(in the rows, 128 means zero)
Each row of numbers belongs to one of the nodes below and depends on some of the facts about them. Some rows are named. Which node is each other row?

Some facts about the nodes:
droran: belongs to class; rostis: points at
bidre	droran	783; bisin	droran	981; boplak	droran	334; brirer	droran	981; brofen	droran	334
brupil	droran	334; bruskil	droran	981; bupum	droran	334; dabrom	droran	981; darilik	droran	981
datrem	droran	981; dedri	droran	783; deklil	droran	981; detri	droran	981; dimam	droran	334
ditre	droran	334; doveskil	droran	334; dradral	droran	981; dragiflos	droran	334; dranekem	droran	783
drapledem	droran	334; driklebra	droran	981; drorul	droran	981; droto	droran	981; drusu	droran	981
dumonol	droran	981; fabros	droran	334; faskerin	droran	334; fazi	droran	981; feger	droran	783
festen	droran	334; fevul	droran	334; fezi	droran	334; fifir	droran	334; fimim	droran	334
fizir	droran	981; flafotan	droran	334; flaklu	droran	334; flefe	droran	783; flikitras	droran	783
flisik	droran	334; flizu	droran	783; fluplus	droran	334; fluskudum	droran	334; foplas	droran	334
foplu	droran	783; fovos	droran	334; fusal	droran	783; gradru	droran	334; gretam	droran	334
grezo	droran	334; gridril	droran	981; gripa	droran	334; grogafluk	droran	334; grogo	droran	981
gromum	droran	783; grotra	droran	334; grufom	droran	334; gugrul	droran	334; gure	droran	981
kasen	droran	783; kastu	droran	783; klatek	droran	334; klistakla	droran	334; klolemar	droran	334
kloseken	droran	981; klovum	droran	334; kluzor	droran	334; lamun	droran	334; latas	droran	981
leles	droran	334; likla	droran	334; litukla	droran	334; logran	droran	334; lonul	droran	334
lumilem	droran	334; madir	droran	334; mebomu	droran	334; meplik	droran	981; miren	droran	334
modul	droran	981; muflas	droran	783; mufleklur	droran	334; mupa	droran	334; nadrel	droran	334
nadu	droran	783; nebrepu	droran	981; nustun	droran	334; pebuk	droran	334; pemik	droran	981
pepi	droran	334; plagra	droran	334; plakloron	droran	334; plasos	droran	334; plavis	droran	334
plefon	droran	334; ploba	droran	334; pluku	droran	334; pluvi	droran	783; pluze	droran	334
risel	droran	981; rubrer	droran	334; rurek	droran	334; rutran	droran	334; samuk	droran	334
satur	droran	334; setruse	droran	334; siro	droran	981; sises	droran	334; steplon	droran	334
stike	droran	334; stikor	droran	334; stostar	droran	981; stuklem	droran	981; stuplen	droran	334
subil	droran	334; tabre	droran	334; tagrem	droran	334; tegor	droran	981; tikom	droran	981
tostun	droran	334; totrefer	droran	334; treplu	droran	783; triskager	droran	981; trivum	droran	334
troren	droran	981; trubruk	droran	981; trufum	droran	334; trukom	droran	334; trunus	droran	334
tudru	droran	334; tuva	droran	334; vadro	droran	334; vagu	droran	334; visuklir	droran	334
vobromuk	droran	783; vostubrus	droran	783; vuvun	droran	334; vuzun	droran	334; ziban	droran	981
zodon	droran	981; zuklas	droran	981; zuku	droran	334; zutidi	droran	783; bidre	rostis	gripa
boplak	rostis	fabros; brofen	rostis	pepi; brofen	rostis	flefe; brofen	rostis	pluku; brofen	rostis	detri
darilik	rostis	pluze; darilik	rostis	nadrel; darilik	rostis	dimam; darilik	rostis	meplik; dedri	rostis	pemik
deklil	rostis	madir; deklil	rostis	driklebra; deklil	rostis	likla; ditre	rostis	grezo; ditre	rostis	ziban
ditre	rostis	muflas; ditre	rostis	fabros; ditre	rostis	kluzor; ditre	rostis	likla; dradral	rostis	vobromuk
dragiflos	rostis	klistakla; dragiflos	rostis	subil; dragiflos	rostis	treplu; drorul	rostis	vuvun; drorul	rostis	treplu
droto	rostis	steplon; drusu	rostis	dabrom; drusu	rostis	subil; faskerin	rostis	tikom; faskerin	rostis	muflas
faskerin	rostis	triskager; fazi	rostis	tuva; fazi	rostis	mebomu; fazi	rostis	fimim; festen	rostis	bupum
festen	rostis	muflas; festen	rostis	flefe; fevul	rostis	gugrul; fevul	rostis	plasos; fizir	rostis	driklebra
fizir	rostis	litukla; fizir	rostis	plakloron; flaklu	rostis	treplu; flaklu	rostis	grogo; flikitras	rostis	vuzun
flikitras	rostis	madir; flikitras	rostis	grogafluk; flikitras	rostis	zodon; flikitras	rostis	gripa; flikitras	rostis	satur
flikitras	rostis	dimam; flisik	rostis	pluvi; flisik	rostis	plakloron; flisik	rostis	kluzor; flisik	rostis	dimam
fluplus	rostis	muflas; fluplus	rostis	fifir; fluplus	rostis	plasos; foplas	rostis	brupil; foplas	rostis	fluskudum
foplas	rostis	plavis; foplas	rostis	bruskil; fovos	rostis	nadu; fovos	rostis	mupa; fovos	rostis	miren
fovos	rostis	lumilem; fusal	rostis	subil; fusal	rostis	bisin; gradru	rostis	risel; gradru	rostis	vostubrus
gradru	rostis	trivum; gridril	rostis	feger; grufom	rostis	risel; grufom	rostis	brirer; grufom	rostis	nadrel
grufom	rostis	dimam; kastu	rostis	brirer; kastu	rostis	pluvi; kastu	rostis	foplu; kastu	rostis	zuku
klatek	rostis	stuklem; klatek	rostis	miren; klatek	rostis	flafotan; klatek	rostis	latas; lamun	rostis	gure
lamun	rostis	gromum; lamun	rostis	rubrer; leles	rostis	plagra; leles	rostis	dranekem; leles	rostis	treplu
leles	rostis	tagrem; modul	rostis	vobromuk; modul	rostis	gure; modul	rostis	tabre; modul	rostis	gretam
mufleklur	rostis	tikom; mufleklur	rostis	vagu; mufleklur	rostis	lonul; pebuk	rostis	rutran; samuk	rostis	fifir
samuk	rostis	totrefer; samuk	rostis	meplik; samuk	rostis	klolemar; setruse	rostis	dranekem; setruse	rostis	vadro
setruse	rostis	klolemar; siro	rostis	kloseken; siro	rostis	nebrepu; stike	rostis	pemik; stike	rostis	rurek
stike	rostis	dumonol; stike	rostis	logran; stike	rostis	bruskil; stikor	rostis	fezi; stikor	rostis	nadrel
stikor	rostis	latas; stostar	rostis	visuklir; stostar	rostis	doveskil; stostar	rostis	flizu; stostar	rostis	rubrer
stuplen	rostis	tikom; stuplen	rostis	klovum; stuplen	rostis	totrefer; stuplen	rostis	grogo; stuplen	rostis	feger
stuplen	rostis	nebrepu; tegor	rostis	muflas; tegor	rostis	zodon; tegor	rostis	pemik; tostun	rostis	visuklir
troren	rostis	ploba; troren	rostis	mupa; troren	rostis	vostubrus; troren	rostis	lumilem; trubruk	rostis	sises
trukom	rostis	drapledem; trunus	rostis	dranekem; trunus	rostis	miren; trunus	rostis	fluskudum; trunus	rostis	rutran
tudru	rostis	risel; tudru	rostis	triskager; tudru	rostis	drapledem; tudru	rostis	zutidi; zuklas	rostis	driklebra
zuklas	rostis	lumilem

Some rows with their names:
gromum: [121 137 121 142 111 111 153 159 113 126 132 146 120 149 123 165 100 154
 145 117 121 125 105 130 102 160 149 128 141 146 106 100]
trubruk: [167  90 122 134 134 142 125 129 149 121 141 105 134 133 115  92 140 125
 112 110 132 130 143 141 152 151 142 120 117  86  86  90]
mebomu: [117 138 129 125 124 123 123 123 118 130 115 138 126 125 140 146 131 124
 138 139 124 126 121 124 118 115 124 132 122 147 150 157]
gridril: [163  90 125 137 145 145 123 127 140 121 140 102 141 135 108  80 141 137
 119 108 124 135 133 119 157 159 132 126  89  87  82  83]
gretam: [120 136 127 128 123 130 127 121 124 132 111 134 123 131 141 143 134 125
 150 138 114 121 118 129 112 124 134 143 118 148 148 156]
logran: [120 137 124 130 116 120 121 126 130 128 120 139 118 124 146 147 129 122
 137 137 126 122 126 131 118 107 130 135 138 144 157 156]
grotra: [114 142 128 124 125 122 126 122 119 129 117 137 127 125 139 146 129 122
 136 137 124 127 125 121 117 116 124 134 126 145 152 156]
dumonol: [134  94  92 136  98 102 111 149 125 117 114 122 129 145 153 144 136 119
 109 119 137 134 128 128 130 147 156 119 116 112 108 130]
drusu: [146  81 146 103 141 158 135 133 147 137 166  90 142 137 144 104 160 137
 101 121 134 117 136 168 150 160 174 107 148  82  81 108]
vuvun: [ 95 138 136 107 127 114 127 123 117 134 126 129 136 131 144 148 125 141
 133 137 118 129 121 119 123 105 126 133 125 140 153 175]
flafotan: [120 142 127 130 124 121 124 122 119 131 115 138 124 122 140 149 128 122
 136 136 129 128 127 118 115 108 115 132 122 144 150 167]
vuzun: [107 147 125 122 121 117 121 122 124 129 113 135 128 128 135 148 125 118
 134 141 122 125 128 128 118 117 122 135 129 146 161 160]
lumilem: [134 184 128  89 128 114 125 101 119 159 101 146 133 112 143 162 152  93
 110 134 151 100 105 128 104 102  82 109 127 142 110 132]
zuklas: [166 136 116  77 133 133 124 106 151 147 116 115 167 127 110 101 152 100
  72 110 146  97 124 152 147 145  99 103 122  88  49  55]
dragiflos: [112 124 187  72 161 162 154 110 146 155 188  95 152 126 136 108 145 166
 121 136 118 118 134 155 145 101 144 122 163 106 134 168]
klistakla: [ 97 140 140 104 129 121 128 124 115 139 128 124 139 130 149 152 136 134
 131 140 120 126 119 129 119 114 133 126 136 142 151 177]
bidre: [143 131 143 134 136 142 162 146 146 124 158 135 125 139  86 110  94 157
 132 115 130 124 133 149 131 147 129 130 168 122 100  66]
nadu: [122 153 123 136 112  96 146 155 107 134 131 152 115 138 126 173 106 144
 127 119 139 125 103 122 102 144 128 117 147 141  97 107]
plasos: [ 99 139 124 134 126 121 118 122 115 130 118 138 134 113 138 120 127 130
 135 131 125 134 120 109 125 117 118 135 119 150 160 129]
ploba: [119 152 129 118 128 121 123 119 115 139 112 139 123 118 144 155 139 114
 130 141 133 118 120 125 112 112 115 123 123 143 139 155]

Which node is each row?
No name comes twice in this set of rows, the named rows included.
[188 123 128 114 142 140 122 112 136 142 130 116 127 116 123 113 166  96
  86 110 162 112 129 138 141 143 105  95 122  84  47  81] | troren
[139 127 161 102 154 139 144 109 148 146 172 110 143 126 116  99 121 174
 128 123 113 135 135 122 152  74 114 137 128 102 132 165] | leles
[132 135 161 143 170 165 125 119 144 109 142 127  97 118  81 125 120  86
 132 151 137 142 193 145 146 126 106 116 171 115 151 152] | grufom
[111 143 132 153 124 108 146 163  95 126 139 148 103 135 125 170 111 139
 135 124 139 135 110 115 102 161 135 110 155 143 103 106] | zutidi
[141 130 146 115 147 163 139 107 155 132 142 123 139 110 106  76 128 132
 130 126 122 121 139 138 145 110 111 139 134 126 141  99] | boplak
[159 144 169 143 172 174 136 110 133 132 148 127  94  95 110 117 151  96
 130 139 150 126 150 136 132 123 104 111 150 119 120 126] | gradru
[130 126 172 111 145 159 176 149 137 143 191 119 126 136 120 124 120 162
 122 121 134 111 123 169 125 154 162 108 194 113  87  88] | fusal
[152 134 154 138 156 158 132 115 153 119 143 126 107 118  94 111 119 110
 135 141 134 135 170 139 145 107 107 132 149 117 142 146] | stikor
[112 142 127 143 127 107 151 152  94 129 134 143 123 148 110 148 101 162
 146 116 115 140  97 101 108 163 129 132 118 145 102  93] | feger
[104 140 123 115 119 119 121 126 133 126 110 135 133 135 130 145 123 120
 138 141 121 124 138 137 121 117 124 139 136 147 161 159] | gripa
[106  96 113 119 118  95 110 140 105 127 124 106 152 153 140 135 138 150
 115 117 112 146 115 101 138 153 143 120  89 104 100 148] | grogo
[123 159 131 142 123 110 148 156  94 133 136 152  98 132 128 180 115 126
 126 125 149 126 107 119  98 156 123 101 159 143  91 103] | vostubrus
[ 99 147 120 134 113  96 146 162 111 121 128 147 124 155 108 167  89 140
 131 127 126 130 121 132 113 156 134 124 160 145 117 110] | pluvi
[ 81 132 163  87 135 141 139 127 119 148 153 113 139 128 175 163 157 138
 125 151 128 111 118 160 115 125 169 113 161 139 149 191] | subil

The same nodes again, as new rows of numbers:
Known rows:
klolemar: [171 108 120 103 163  85 159  87 179 140 120 165 109 142 175 121 135  94
 138 114 118 136  86  98  93 134 129  96 149 100 180 113 167 135 132 183
 145  96 153 116 129 175 129 176 117 156 155]
stuplen: [167 123 144 118 144  94 170 120 202 134 137 183 116 126 167 132 159  88
 132  96 138 126  34  81 105 131 111  90 126  67 153 115 160 124 122 183
 147  93 138 113 101 166 120 167 134 166 147]
setruse: [145 124 111 110 167  76 147 128 195 139 143 152 119 143 181 124 156 110
 132 122  98 144  71  90 126 130 104 129 147  88 151 134 161 116 112 171
 155  88 132  92 179 178 111 171 116 157 135]
faskerin: [151  85 139 129 146 107 163 131 181 125 138 180 107 131 157 108 173  85
 146 100 146 121  52  94 108 110  93  93 128  65 139 121 163 142 126 191
 147 115 154 109  89 185 110 148 125 176 154]
gripa: [153 111 116 108 160  97 152  74 165 134 120 167 106 141 157 115 136  94
 143 116 116 140  93 103  83 137 122  99 165  94 177 116 164 137 133 177
 133 105 147 118 129 167 149 162 115 154 161]
trukom: [126 133 134 120 163  96 155 115 191 128 153 168 116 129 167 119 160  99
 135 103 107 141  53  69 109 136 100 125 162  70 138 130 159 118 116 172
 137  94 136  95 155 176 132 172 114 152 158]
nadrel: [128 135 122 122 180  94 150  83 179 115 131 163 101 138 166 117 148 100
 133 115  89 140  94  85  80 129 102 128 186  91 175 125 160 122 119 173
 139  94 160  78 163 185 144 190  96 141 154]
dimam: [120 134 119 125 180 101 150  78 176 110 131 163 101 136 157 114 151 100
 137 117  90 140  99  89  76 126  99 131 193  89 173 126 159 124 117 170
 135  99 159  73 162 180 150 187  93 140 157]
droto: [184 119 136 109 135 127 129 104 180 127 132 165  80 145 154 131 177  87
 160 108 127 169  82  81 116 149 134 101 151  74 146 100 153 140 108 146
 176 128 128 126 135 165 156 152 143 135 139]
fluplus: [148  80 124 126 147 106 154 128 171 125 134 172 106 137 155 103 172  90
 149 109 141 127  66 105 112 106  92  94 131  71 142 125 162 146 124 189
 149 119 154 109  98 185 111 141 122 177 153]
flizu: [172  99 137 124 185 115 145  88 191 138 179 133  82 117 163  94 172 116
 150  85 117 166  91  66  93 183 127 125 191 122 166 103 153 138 132 168
 147  86 130 105 172 176 123 180 123 143 172]
vobromuk: [192 105 135 102 153 116 146  68 186 153 166 140  71 122 154 104 154 113
 150  77 138 169  72  75  93 203 126  99 178 107 168  91 142 141 124 175
 142  96 128 142 133 169 136 163 140 154 184]
trivum: [137 114 129 121 187  95 157  94 176 132 141 165 117 131 177 109 146 100
 141 109 102 142  86  75  92 133 129 120 174 101 162 126 171 132 144 174
 136  87 144  97 167 177 134 181 105 140 160]
mupa: [159  91 125 104 165  81 162  88 179 149 124 156 131 140 167 124 137  88
 146 122 126 145  91  96 101 141 155 103 161 102 179 115 178 135 134 175
 129 104 133 124 129 160 141 166 115 147 165]
flaklu: [181 147 111 133 145  95 147 113 192 133 126 184 119 123 155 137 160 112
 125 124 122 132  59 125  94 117 105  83 125  89 168 121 154 127 126 165
 152  77 107 105 131 128 132 151 141 163 107]
vostubrus: [169  91 140 130 186 109 149  98 201 136 175 128  96 118 158 101 180 109
 150  95 121 165  96  68  94 177 137 132 195 125 177 102 157 131 118 169
 141  95 129  97 166 169 125 185 116 138 165]
fusal: [164 131 114 148 163 130 125 101 188 136 188 142  87 105 134 102 193 136
 143  97 119 171  75  94  94 171  97 120 186 107 145 116 136 134 119 149
 143  83  88 100 175 136 141 149 140 145 141]
rutran: [152 107 112 101 185  74 150 108 184 146 137 149 118 147 194 114 139 108
 140 121  93 149  94  82 117 139 131 126 159 107 168 129 173 125 132 178
 151  83 142 102 185 188 113 183 107 148 150]
pluku: [142 110 125 120 189  97 154  94 173 133 144 167 115 132 177 105 147 102
 142 108 104 141  89  79  93 133 129 119 170 103 159 128 173 136 150 175
 138  87 140  99 169 177 131 178 107 141 160]
dranekem: [191  98 122 119 184  93 140 107 206 143 167 121  86 128 176 107 171 123
 142 104 109 165 101  84 106 168 125 127 173 135 184 104 155 127 117 171
 164  80 133  95 184 179 100 189 118 149 143]

Which node is each row?
No name comes twice in this set of rows, the named rows included.
[171 156  98 137 141 106 136  96 175 136 130 187 118 120 143 131 159 123
 126 126 119 140  66 136  87 122  99  80 137  90 160 128 149 135 137 155
 142  76  91 114 139 111 149 136 145 158 111] | dragiflos
[195  76 133 123 164 114 148  87 190 136 156 138  78 123 150  97 172 107
 153  93 142 156  95  93  87 168 124  98 172 121 183  91 151 148 123 179
 147 105 142 118 120 171 120 167 127 156 168] | flefe
[172 107  97  78 138  55 142 122 200 161 117 135 121 163 178 141 140 103
 132 139 109 149  75 108 145 143 117 112 130  91 171 123 159 112  93 175
 158 100 131 123 152 174 111 160 123 172 136] | trunus
[186  80 100 104 150 135 106  83 132 126 124 153  58 158 161  96 166 102
 175 120 113 175 139 113 113 137 130  98 155 101 149 105 157 175 137 157
 188 138 147 135 155 192 147 134 132 141 144] | pemik
[181 136  99 117 144  79 143 116 193 140 119 168 119 136 165 140 153 114
 125 132 115 139  71 129 108 122 106  92 126  94 174 123 154 122 117 165
 157  82 114 108 144 140 124 154 135 167 109] | leles
[195 117 143 100 149 131 135  76 164 134 135 173  70 141 169 120 156  90
 163  91 126 172  87  64 101 170 156  91 156  89 150  92 161 151 138 153
 171 118 136 142 140 173 161 164 146 126 158] | gure
[157 111 136 115 144  96 163 113 192 136 135 175 117 130 161 124 156  89
 138 100 136 132  49  86 106 132 109  95 138  70 150 117 161 130 121 180
 140 103 141 117 106 170 126 158 128 164 156] | mufleklur
[151  78  90 125 160 123 109 112 167 136 181 114  68 134 145  79 194 136
 157 111 110 176 108 108 126 162  73 134 186 109 136 122 135 147 107 167
 160 112 125 106 184 186 113 132 123 166 159] | dedri
[140 109 119 140 164 123 128 101 191 118 175 124  79 123 128 103 195 118
 150 106 112 170  97  92  97 162  81 143 207  99 161 113 137 126  86 157
 142 111 129  80 164 169 139 164 113 152 158] | flikitras
[157 118 124 108 141  88 154 110 191 131 126 167 107 142 160 128 155  92
 136 113 123 134  61  97 106 128  96 101 140  73 161 118 155 122 105 181
 146 105 148 109 117 174 125 164 123 167 148] | samuk
[153 118 128 133 163 117 134 103 202 122 177 128  80 119 138 110 190 117
 143  97 114 166  83  79  97 170  88 138 197 100 160 109 136 121  87 162
 144 103 129  86 163 170 132 171 118 149 157] | kastu

